Below are the code and all the weights of a small trained network. Each question names an input and a class and asks about switching units off, where a switched-off unit gives its printed mean instead of its output.

import numpy as np


def w(rows, s, z=0):
    codes = np.array(rows[::2]) - 128.0
    scale = np.full(codes.shape[1], s)
    scale[-1] = z or s
    return codes * scale


def f(y):
    return np.maximum(y, 0)


def log_softmax(a):
    a = a - a.max(-1, keepdims=True)
    return a - np.log(np.exp(a).sum(-1, keepdims=True))


def net(x, mask):
    res = np.array(x, float).reshape(1, 4) / 4 @ E
    y = f(res @ A[0][:, :-1].T + A[0][:, -1])
    res = res + np.where(mask, y, B[0][:, -1]) @ B[0][:, :-1]
    return log_softmax(res[-1] @ U[:, :-1].T + U[:, -1])


A, B = {}, {}
E = w([
[128,129,128,128],'x0',
[236,109,161,113],'x1',
[104,69,153,11],'x2',
[151,221,18,82],'x3',
],0.012)
A[0] = w([
[147,221,137,235,50],'neuron 0',
[127,134,132,128,85],'neuron 1',
[90,97,165,162,125],'neuron 2',
[186,99,120,106,104],'neuron 3',
[140,185,64,85,105],'neuron 4',
[145,178,83,118,102],'neuron 5',
[149,74,211,147,100],'neuron 6',
[111,127,93,194,4],'neuron 7',
[173,134,144,123,128],'neuron 8',
[194,167,168,147,143],'neuron 9',
[155,206,111,100,57],'neuron 10',
[117,83,208,143,96],'neuron 11',
[32,108,98,134,122],'neuron 12',
[53,169,133,127,146],'neuron 13',
[161,142,29,76,110],'neuron 14',
[114,123,132,67,37],'neuron 15',
[29,133,109,154,145],'neuron 16',
[108,91,174,208,97],'neuron 17',
[50,114,101,140,147],'neuron 18',
[223,120,152,139,147],'neuron 19',
[222,108,133,114,135],'neuron 20',
[159,164,79,115,102],'neuron 21',
[67,134,100,156,152],'neuron 22',
[131,101,121,178,111],'neuron 23',
[95,65,122,3,57],'neuron 24',
[145,195,107,124,43],'neuron 25',
[133,129,110,187,60],'neuron 26',
[57,163,153,91,114],'neuron 27',
[183,142,165,99,135],'neuron 28',
[195,100,134,88,112],'neuron 29',
],0.015,0.0034)
B[0] = w([
[204,216,178,186,254],'neuron 0',
[100,112,169,157,128],'neuron 1',
[95,117,130,70,187],'neuron 2',
[145,89,91,139,175],'neuron 3',
[89,128,144,76,241],'neuron 4',
[87,133,154,78,213],'neuron 5',
[55,161,130,93,223],'neuron 6',
[178,125,153,146,173],'neuron 7',
[116,85,85,134,167],'neuron 8',
[173,72,68,199,195],'neuron 9',
[97,139,136,84,211],'neuron 10',
[68,148,133,80,215],'neuron 11',
[114,78,78,200,199],'neuron 12',
[129,100,81,147,189],'neuron 13',
[76,120,140,74,245],'neuron 14',
[172,176,190,168,166],'neuron 15',
[113,73,64,159,207],'neuron 16',
[42,203,153,45,208],'neuron 17',
[73,82,78,145,189],'neuron 18',
[112,61,106,152,214],'neuron 19',
[116,36,50,145,207],'neuron 20',
[90,134,150,76,209],'neuron 21',
[159,55,79,173,188],'neuron 22',
[128,179,159,115,162],'neuron 23',
[255,224,225,207,233],'neuron 24',
[101,152,150,102,198],'neuron 25',
[203,175,158,146,172],'neuron 26',
[167,113,89,163,177],'neuron 27',
[136,84,100,155,181],'neuron 28',
[172,97,54,167,190],'neuron 29',
],0.0094,0.014)
U = w([
[109,72,3,199,239],'0',
[31,187,163,9,2],'1',
[198,223,202,211,151],'2',
],0.011,0.0009)

Each question gives the input, the list of numbers given to net, and the class t.
The units are the neurons (one row each of A and B). Each row of codes is followed by its name. A weight is (code - 128) times the scale printed after its matrix; where a second scale follows, it is the last column's (A, B and U).
mask holds one flag per neuron, in row order. A switched-off neuron (its flag False) gives its mean, the last column of its row in B, instead of its output. The means were averaged over made-up inputs and are rounded, as every weight is.
A unit's drop is (log p(t) with every unit on - log p(t) with that unit switched off) / (log p(t) with every unit on - log p(t) with every unit switched off).
The circuit of an input: a set's keep is (log p(t) with only the set's units on - log p(t) with every unit switched off) / (log p(t) with every unit on - log p(t) with every unit switched off). Starting from the 12 units with the biggest drops (on a tie, the unit counted first), units are removed one at a time, each time the one whose removal leaves the highest keep (on an exact tie, the one counted first), for as long as the keep stays at least 0.8.
circuit, biggest first: the units of the circuit, biggest drop first
unit that matters most: the unit with the biggest drop
top k neurons: the k neurons with the biggest drops, biggest first
drop when u is switched off: that unit's drop, to one decimal
input [2,-4,4,1], class 0: top 3 neurons : [neuron 0; neuron 12; neuron 18]
input [-1,-4,-8,3], class 2: unit that matters most : neuron 0
input [-2,6,6,5], class 0: top 4 neurons : [neuron 20; neuron 0; neuron 29; neuron 3]
input [-1,8,-5,-8], class 0: top 2 neurons : [neuron 9; neuron 20]
input [4,6,-6,-5], class 0: top 4 neurons : [neuron 24; neuron 20; neuron 9; neuron 19]
input [2,-5,-2,6], class 1: top 2 neurons : [neuron 4; neuron 5]
input [2,8,-5,-7], class 0: top 3 neurons : [neuron 9; neuron 20; neuron 19]
input [-5,3,-1,-4], class 1: top 2 neurons : [neuron 17; neuron 6]
input [3,2,-5,4], class 2: top 2 neurons : [neuron 0; neuron 17]
input [-5,-4,4,-4], class 0: top 2 neurons : [neuron 0; neuron 12]
input [-7,-5,6,-2], class 2: top 3 neurons : [neuron 24; neuron 20; neuron 15]
input [4,-2,-3,4], class 1: drop when neuron 24 is switched off : 0.3
input [-4,7,-7,-6], class 0: drop when neuron 24 is switched off : 1.8
input [7,4,-7,2], class 2: circuit, biggest first : [neuron 0]
input [-7,7,-6,-7], class 0: drop when neuron 4 is switched off : 0.3
input [-4,6,8,-4], class 2: drop when neuron 24 is switched off : 2.9
